Rows, each with its class
[48, -144, 3, -61, -77, -101, 355, 23, 157, 43, 3, 115, 39, 98, -133, 28, -181, -116, 9, 45, 28, -130, -185, 21, 36, -125, -121, 112, -76, -87, 94, -676, -369, 184, -271, -51, -116, 134, 132, 248, -64, 121, 13, 44, 7, -309, 290, -286, -287, 137, -84, -175, -127, -92, 102, 4, 218, -30, -78, 326, -16, 55, 62, -70, 141, 12, 79, 153, 128, 159, 15, -125, -175, -20, -28, -255, 39, 178, -159, 211, 721, -112, -13, 563, -344, 72, 85, 20, 107, -446, -87, 29, -129, -1, -126, -129, -69, -407, -308, -154, -41, 95, -193, -43, 107, 86, 73, -120, 30, -222, -156, 28, 157, 45, -151, 204, -35, 57, -37, -59, 9, 46, 47, -29, -136, -269, -13, -136, -27, 168, -46, 79, 255, 5, -46, 220, -114, -112, -47, -104, 18] => (92)
[-29, -197, 53, -189, 22, -139, 220, 122, 99, -13, 6, -145, -63, 46, 84, 147, -125, 4, 137, -66, -65, 101, -159, 64, -102, -59, -53, 105, -1, -10, 76, -167, -18, -2, -122, 37, -104, 63, -16, 153, -23, -18, -39, 162, -78, -44, -88, 119, -95, -68, 11, 132, -52, 63, 167, 144, -35, -62, -140, 11, -14, 37, 27, -19, 241, 57, 56, 204, 196, 179, -4, -40, -45, 90, -3, 66, -75, 108, -439, 42, 259, -157, -89, 428, -417, 36, -40, -22, 189, -206, -41, 112, -387, 124, 19, -26, 165, -246, -43, 138, -118, 90, 116, -88, 38, -100, -149, -63, 3, 18, -88, 119, 104, 135, 45, 168, -187, -80, -44, -183, -53, 118, 111, -20, -58, -154, 115, -69, -156, 80, 89, 147, -125, -2, 360, 146, -16, -79, 0, 43, -146] => (87)
[-182, 81, 4, -93, 52, 236, -53, 63, 51, 94, -103, 59, 267, -172, 54, 31, -128, 95, 163, 15, 176, 36, 60, 43, -23, -39, -3, -51, -20, 49, -87, 187, 57, -97, 35, 10, 37, 11, -142, 255, -90, 100, -76, 233, 206, 6, -129, -69, -133, -84, 39, 213, -11, 129, 64, -118, -113, 108, 137, 61, 25, 68, -21, -46, 354, -36, -158, 208, 94, -120, 134, -126, -95, 44, -181, -30, -151, 78, -156, -17, -265, 63, -178, 375, -122, 134, -78, -8, 166, -513, -43, 17, -315, 302, 121, 42, -66, 43, 269, 12, -201, 37, -105, -241, -103, -70, 31, -66, -31, -149, -151, 105, 3, 251, -16, 192, -86, 139, 44, 183, 18, 80, 100, 274, 66, -147, -28, -54, -31, -48, 62, 68, -196, 47, 165, -154, 71, 63, -74, -42, 0] => (92)
[-81, 14, -40, -60, 30, 234, 165, 10, 131, 138, 25, 97, 337, 40, -25, -80, -296, 64, 172, -34, 90, 24, -119, 105, -49, -43, -239, 37, -74, -71, 282, -332, -181, -84, -111, -13, 8, 389, -29, 158, -33, 117, -68, 135, -66, -61, -48, -136, -207, 88, -19, 22, -48, -7, 86, -41, -24, 30, -85, 220, -127, 21, -6, -95, 314, -40, -180, 173, 218, 0, 17, -231, 46, 31, -43, -199, -201, 182, -286, 129, 266, 103, -296, 537, -453, -7, 12, 47, 116, -718, -66, 1, -182, 277, -19, -32, 22, -221, -18, -62, -175, 1, -305, -174, -167, 9, 70, -51, -56, -316, -231, 51, 148, 174, -67, 239, -115, 173, -138, 159, 64, 89, 169, 178, 1, -255, -29, -61, -14, 51, 73, 169, -22, 98, 160, -72, -124, 23, -15, -59, -44] => (92)
[52, -61, -76, 21, -70, 195, 68, 29, 31, 30, 0, 244, -97, 45, 6, 21, -356, 34, 94, -35, 39, -66, -149, -182, -104, -78, -102, 197, -20, -93, 80, -480, -169, -46, -204, -137, -93, 63, 0, 245, 86, 201, -66, 109, 61, 32, 80, -217, -307, -56, 76, -90, 35, 33, 172, -35, -28, 45, -72, 216, -11, 100, 43, -8, 249, 17, -57, 111, 41, 41, 93, -324, 48, 27, -143, -172, -35, 71, -236, 275, 614, -166, -141, 600, -302, 58, 128, -5, 23, -721, -61, -118, -262, -14, -63, -60, -143, -253, -100, -37, -110, 129, -396, -14, 74, 39, 81, -26, 93, -205, -135, -17, 55, 50, -134, 136, -26, 56, 159, 1, 80, 69, 64, 166, -42, -128, -260, -73, 4, -12, 57, 227, 202, 135, -52, -53, -146, -59, -153, -107, 81] => (92)
[-61, 80, -90, -43, 4, 218, -37, 52, 67, 41, 100, 124, 142, 36, -42, 48, -199, 134, 118, -36, 117, 69, -25, 149, 85, -57, -66, 23, 0, 36, 13, 50, -49, -77, -40, 4, 30, 127, -99, 78, -12, 93, -180, 206, -53, -5, -29, -15, -104, -89, -52, 111, -57, 147, 47, -112, -24, 52, -155, 148, 73, 32, -12, -101, 324, 56, -200, 157, 50, -116, 36, -165, -27, 60, -91, -66, -161, 64, -126, 91, 72, -137, -115, 398, -233, -41, -36, 3, 128, -570, 22, 40, -364, 242, 52, 116, -50, -22, 111, -55, -420, 89, -152, -199, 62, -64, -96, -18, 35, -97, -192, 87, -58, 182, -24, 165, -55, 26, 84, 61, 27, 97, 164, 367, 4, -156, -17, -55, 8, -15, 40, 118, 87, 109, 28, -66, -162, 115, 84, -198, -21] => (92)
[10, 126, -164, 68, -2, 613, 155, 18, 34, 138, 13, 112, 33, 133, 169, -25, -222, 38, 31, -79, 196, 29, 105, 35, -21, -46, -41, 95, -44, -185, 10, -222, -163, -136, -113, 110, -175, 62, -19, 231, 6, 42, -83, 240, -51, -73, 78, -308, -144, 1, -43, 7, -34, 89, 77, -222, -35, 148, -38, 242, 131, -23, 40, 76, 352, 7, -299, 196, 84, 136, 125, -406, 26, 74, -121, -98, 20, 164, -390, 204, 203, 239, -111, 449, -140, 123, -181, -18, 223, -721, 19, 212, -131, 208, 102, -200, -142, -155, -156, -145, -50, -111, -254, -163, 14, 170, -206, 19, -73, -282, -395, -2, -48, 242, -98, 355, -121, 243, 69, 111, 3, 112, 140, 306, -85, -386, -132, -21, 17, -24, 172, 5, 46, 71, 8, -182, -84, -72, -21, 104, 201] => (86)
[72, 0, -38, 22, -20, 351, 337, 38, 60, 208, -4, 78, 42, 189, 31, 119, -345, -44, -32, -83, 57, -30, 27, -13, 118, -95, -206, 70, -35, -22, 23, -528, -396, -111, -171, 43, -216, 145, 31, 93, 8, 65, -434, -94, 56, -101, 46, -286, -284, 73, -91, 36, -121, 41, 124, -156, 80, 198, -89, 246, 59, 80, 69, 33, 175, -32, -226, 188, 8, 104, 89, -327, 43, 66, -85, -181, 2, 187, -384, 255, 537, 225, -102, 595, -282, 131, 74, 45, 127, -721, -129, 99, -85, 340, -44, 1, 10, -248, -287, -134, -86, -15, -287, -205, 18, 13, 144, -72, -14, -408, -322, 50, 39, 178, -50, 188, -127, 71, 49, 206, 20, 46, 88, 134, -83, -158, -57, 58, 4, 101, 85, 134, 117, 86, -4, -16, -129, -203, -4, 48, 4] => (86)
[32, 7, -63, -316, 24, 329, 301, 44, 105, -10, -16, 210, -149, -69, 40, 126, -479, -2, 84, 44, -166, -46, -178, 22, 55, -12, -85, 77, -105, -24, 1, -374, -215, -87, -5, -12, -55, 148, 181, 94, -39, 102, -43, 36, -32, -106, -6, -191, -204, -60, 29, -57, 0, -80, 139, 32, -6, 67, -37, 136, 5, 74, -43, 57, 194, -52, -75, -21, -8, -57, -47, -128, -116, 115, -33, -23, -44, 217, -296, 219, 214, 20, -57, 444, -47, 203, -8, -16, 24, -272, -118, -160, -177, -15, 73, -51, -29, -48, -114, -59, 84, 130, -263, -57, 9, 83, 246, -80, -84, -210, -137, 106, 15, 199, -101, 174, -110, 35, 27, 80, 86, 55, 159, -28, -11, -236, -111, -36, 12, 70, 72, 110, 43, 120, -51, 14, -110, 58, -76, -70, -12] => (94)
[-168, 70, -133, -41, -123, 125, 71, 21, 137, 80, -83, 159, 47, 42, -55, -12, -161, -73, -104, 17, 38, 37, -28, 66, 30, 21, -26, 124, -77, -57, 81, -152, -224, -43, -112, 47, -20, 120, -82, 93, 1, 56, -64, 106, 17, -57, -15, -130, -205, -23, 49, -39, -134, 119, 98, -71, -30, 42, -76, -144, 90, 4, 76, 57, 168, -50, -57, 219, -21, 251, 110, -256, 96, 47, -77, -177, 21, 60, 160, 34, 269, -212, -138, 415, -495, -13, 38, -52, 149, -475, 68, -131, 1, 58, -171, 26, -43, -62, -276, -205, -119, 257, -18, -159, -29, 51, 33, -3, 36, -296, -274, 59, -60, 74, 0, 85, -33, -47, 40, 103, 1, 58, 39, 200, -39, -207, -160, -104, -51, 127, 79, 89, 160, 111, 40, 49, -10, -215, -91, -99, -14] => (94)
[-200, 40, 37, -36, 54, 279, -74, 136, 82, -21, -51, -80, 242, -135, 53, 20, -159, 98, 116, -51, 13, 178, 110, 95, 29, 1, 12, -34, -95, 21, 29, 295, 115, -44, 126, -71, 51, 101, -87, 33, -63, 98, -154, 145, -73, 71, -131, 189, 84, -122, 56, 202, -12, 92, 81, -92, -144, 74, -91, -12, -10, 69, -56, -27, 189, 51, -130, 66, 25, -53, -155, 130, -211, -8, -20, 5, -86, 18, -53, -139, -593, 322, -57, 120, 8, -69, -23, -43, 144, -190, -72, -182, -362, 276, 219, 27, -31, 158, 231, 28, -142, 113, -44, -216, -135, -84, 115, 54, -20, -39, -154, 42, -43, 255, 107, 91, -86, 32, 131, 226, 26, 35, 100, 132, 123, -167, 63, -14, -56, -21, 38, 92, -90, 83, 283, -98, 25, 107, -112, 5, -20] => (92)
[-37, -272, -37, -135, -106, -168, 425, -64, 74, -31, -9, 99, -284, 151, 45, 127, -396, 132, 16, -56, -118, -89, -372, 65, -84, 41, -119, 133, -44, -41, 52, -721, -239, -56, -170, -54, -69, 152, 136, 64, 119, 84, 40, 36, 61, -111, 70, -251, -307, 154, -108, -287, 97, -136, 144, 211, 58, -68, -26, 266, -34, -67, 27, -5, -10, 1, 174, 70, 15, 85, -215, -140, 80, 15, 81, -79, 44, 190, -49, 261, 721, -84, 91, 381, -273, 106, 197, -8, 29, -104, 63, -3, -183, -191, -108, -106, 39, -377, -344, 99, 80, 13, -148, 54, 191, 127, 81, -43, -20, -246, -6, -52, 139, -28, -74, 64, -15, 92, -64, -83, 143, -76, 23, -226, 166, -208, 45, -22, 16, 79, 96, 210, 153, 97, -58, 152, -77, -22, 197, -83, 62] => (92)
